Here is a tiny trained network, its code and every weight. The questions are about switching its units off for an input and a class, where a switched-off unit gives its printed mean instead of its output.

import numpy as np


def w(rows, s, z=0):
    codes = np.array(rows[::2]) - 128.0
    scale = np.full(codes.shape[1], s)
    scale[-1] = z or s
    return codes * scale


def norm(h):
    return h / np.sqrt((h * h).mean(-1, keepdims=True) + 1e-5)


def f(y):
    return np.maximum(y, 0)


def log_softmax(a):
    a = a - a.max(-1, keepdims=True)
    return a - np.log(np.exp(a).sum(-1, keepdims=True))


def net(x, mask):
    res = np.array(x, float).reshape(1, 3) / 4 @ E
    u = 0
    for l in range(4):
        y = f(norm(res) @ A[l][:, :-1].T + A[l][:, -1])
        res = res + np.where(mask[u : u + 7], y, B[l][:, -1]) @ B[l][:, :-1]
        u += 7
    return log_softmax(norm(res)[-1] @ U[:, :-1].T + U[:, -1])


A, B = {}, {}
E = w([
[101,112,137,58,147,154,197,56],'x0',
[137,65,104,212,89,156,207,107],'x1',
[38,160,169,111,1,183,92,174],'x2',
],0.0048)
A[0] = w([
[138,135,95,178,175,135,209,138,118],'L0N0',
[162,120,108,95,152,177,35,94,59],'L0N1',
[253,97,75,135,67,89,107,199,110],'L0N2',
[188,124,130,61,108,94,227,70,131],'L0N3',
[159,151,90,81,137,197,115,135,35],'L0N4',
[161,3,72,140,65,99,107,131,8],'L0N5',
[144,130,121,98,113,73,150,92,75],'L0N6',
],0.0046,0.0013)
B[0] = w([
[69,116,106,131,117,151,105,173,226],'L0N0',
[122,137,91,101,83,229,69,106,179],'L0N1',
[90,173,217,157,127,162,113,141,227],'L0N2',
[77,152,154,137,140,202,97,139,253],'L0N3',
[99,220,125,205,167,86,128,121,146],'L0N4',
[172,191,32,63,125,254,96,149,191],'L0N5',
[96,179,157,131,101,128,110,200,164],'L0N6',
],0.0059,0.0028)
A[1] = w([
[153,157,46,99,214,94,126,136,54],'L1N0',
[185,119,166,179,126,108,56,95,104],'L1N1',
[125,148,143,119,111,185,98,52,23],'L1N2',
[150,184,151,185,103,248,96,133,152],'L1N3',
[170,155,254,134,153,72,154,99,117],'L1N4',
[217,223,53,38,88,65,98,101,6],'L1N5',
[102,103,123,127,117,180,73,133,190],'L1N6',
],0.0039,0.0016)
B[1] = w([
[95,51,131,148,115,122,135,178,170],'L1N0',
[36,179,158,136,181,143,126,142,153],'L1N1',
[119,128,155,109,108,105,149,61,153],'L1N2',
[103,162,49,126,143,97,56,103,254],'L1N3',
[88,111,51,101,98,131,139,108,140],'L1N4',
[196,168,2,112,97,194,89,113,154],'L1N5',
[136,79,154,118,154,106,84,88,208],'L1N6',
],0.0058,0.0046)
A[2] = w([
[142,177,188,35,150,142,114,195,142],'L2N0',
[135,105,119,48,1,72,163,208,83],'L2N1',
[113,117,77,183,75,144,185,111,124],'L2N2',
[103,132,195,123,141,162,180,87,248],'L2N3',
[119,29,133,129,175,51,137,167,218],'L2N4',
[226,136,135,74,92,74,107,140,160],'L2N5',
[113,135,102,185,116,171,34,176,204],'L2N6',
],0.006,0.0014)
B[2] = w([
[254,125,78,110,71,166,188,165,178],'L2N0',
[86,43,62,72,82,87,126,83,147],'L2N1',
[215,162,68,58,131,193,122,192,164],'L2N2',
[187,172,151,164,140,63,119,173,165],'L2N3',
[52,81,117,118,66,99,106,162,148],'L2N4',
[128,142,98,22,152,165,231,52,138],'L2N5',
[190,103,191,90,121,122,151,103,254],'L2N6',
],0.0061,0.0075)
A[3] = w([
[85,177,219,80,166,153,242,108,8],'L3N0',
[124,43,109,139,179,64,100,122,118],'L3N1',
[127,149,60,76,214,87,152,154,253],'L3N2',
[127,91,119,140,47,107,74,107,134],'L3N3',
[184,111,88,164,185,128,97,168,214],'L3N4',
[133,119,142,64,115,164,205,61,224],'L3N5',
[152,122,118,1,139,97,70,95,138],'L3N6',
],0.0056,0.0016)
B[3] = w([
[150,172,155,154,177,74,36,194,149],'L3N0',
[78,84,113,106,126,116,169,102,158],'L3N1',
[104,127,158,140,2,128,85,123,201],'L3N2',
[76,133,110,131,215,26,181,124,179],'L3N3',
[78,164,142,67,91,67,161,124,200],'L3N4',
[192,145,183,151,157,73,48,161,206],'L3N5',
[85,78,88,214,167,178,211,115,254],'L3N6',
],0.0062)
U = w([
[254,162,21,82,86,230,138,155,127],'0',
[48,48,112,105,81,45,172,141,161],'1',
[188,219,238,181,168,77,51,185,192],'2',
[106,108,143,225,222,181,171,46,3],'3',
],0.011,0.0021)

Each question gives the input, the list of numbers given to net, and the class t.
The units are the neurons (one row each of A and B). Each row of codes is followed by its name. A weight is (code - 128) times the scale printed after its matrix; where a second scale follows, it is the last column's (A, B and U).
mask holds one flag per neuron, layer by layer. A switched-off neuron (its flag False) gives its mean, the last column of its row in B, instead of its output. The means were averaged over made-up inputs and are rounded, as every weight is.
A unit's drop is (log p(t) with every unit on - log p(t) with that unit switched off) / (log p(t) with every unit on - log p(t) with every unit switched off).
The circuit of an input: a set's keep is (log p(t) with only the set's units on - log p(t) with every unit switched off) / (log p(t) with every unit on - log p(t) with every unit switched off). Starting from the 12 units with the biggest drops (on a tie, the unit counted first), units are removed one at a time, each time the one whose removal leaves the highest keep (on an exact tie, the one counted first), for as long as the keep stays at least 0.8.
circuit, biggest first: the units of the circuit, biggest drop first
most important unit: the unit with the biggest drop
k most important neurons: the k neurons with the biggest drops, biggest first
top k neurons in layer l: the k neurons of layer l with the biggest drops, biggest first
drop when u is switched off: that unit's drop, to one decimal
input [2,8,-8], class 0: circuit, biggest first : [L2N2; L3N6]
input [-6,0,-7], class 1: most important unit : L3N1
input [-6,5,-1], class 2: 4 most important neurons : [L0N2; L2N0; L3N6; L1N3]
input [7,-7,-4], class 0: 3 most important neurons : [L2N0; L0N2; L1N5]
input [4,3,-4], class 1: 4 most important neurons : [L2N6; L0N2; L0N0; L2N3]
input [-7,3,7], class 1: circuit, biggest first : [L2N1; L3N3]
input [0,-3,2], class 3: 2 most important neurons : [L3N6; L2N2]
input [4,1,-3], class 2: 2 most important neurons : [L0N3; L3N0]
input [7,6,6], class 2: top 2 neurons in layer 3 : [L3N5; L3N6]
input [6,7,1], class 0: top 2 neurons in layer 2 : [L2N2; L2N6]
input [8,-8,4], class 0: 2 most important neurons : [L2N0; L0N2]
input [2,-2,-4], class 1: top 2 neurons in layer 0 : [L0N2; L0N5]
input [-5,-4,8], class 1: 2 most important neurons : [L2N1; L3N3]
input [-3,-3,-1], class 3: top 2 neurons in layer 3 : [L3N6; L3N5]
input [1,-5,3], class 0: circuit, biggest first : [L2N0]
input [2,1,-2], class 3: 3 most important neurons : [L0N3; L1N3; L1N6]
input [2,2,-4], class 1: 2 most important neurons : [L0N2; L0N1]
input [2,-1,-1], class 3: 2 most important neurons : [L3N6; L1N3]
input [2,7,7], class 0: 2 most important neurons : [L2N2; L3N4]
input [4,5,-7], class 1: most important unit : L2N0
input [-3,6,4], class 0: drop when L2N2 is switched off : 0.6
input [-1,-1,-6], class 1: drop when L0N1 is switched off : 0.0
input [-4,-8,7], class 0: drop when L2N0 is switched off : 1.0
input [-2,1,3], class 3: drop when L2N6 is switched off : 0.1
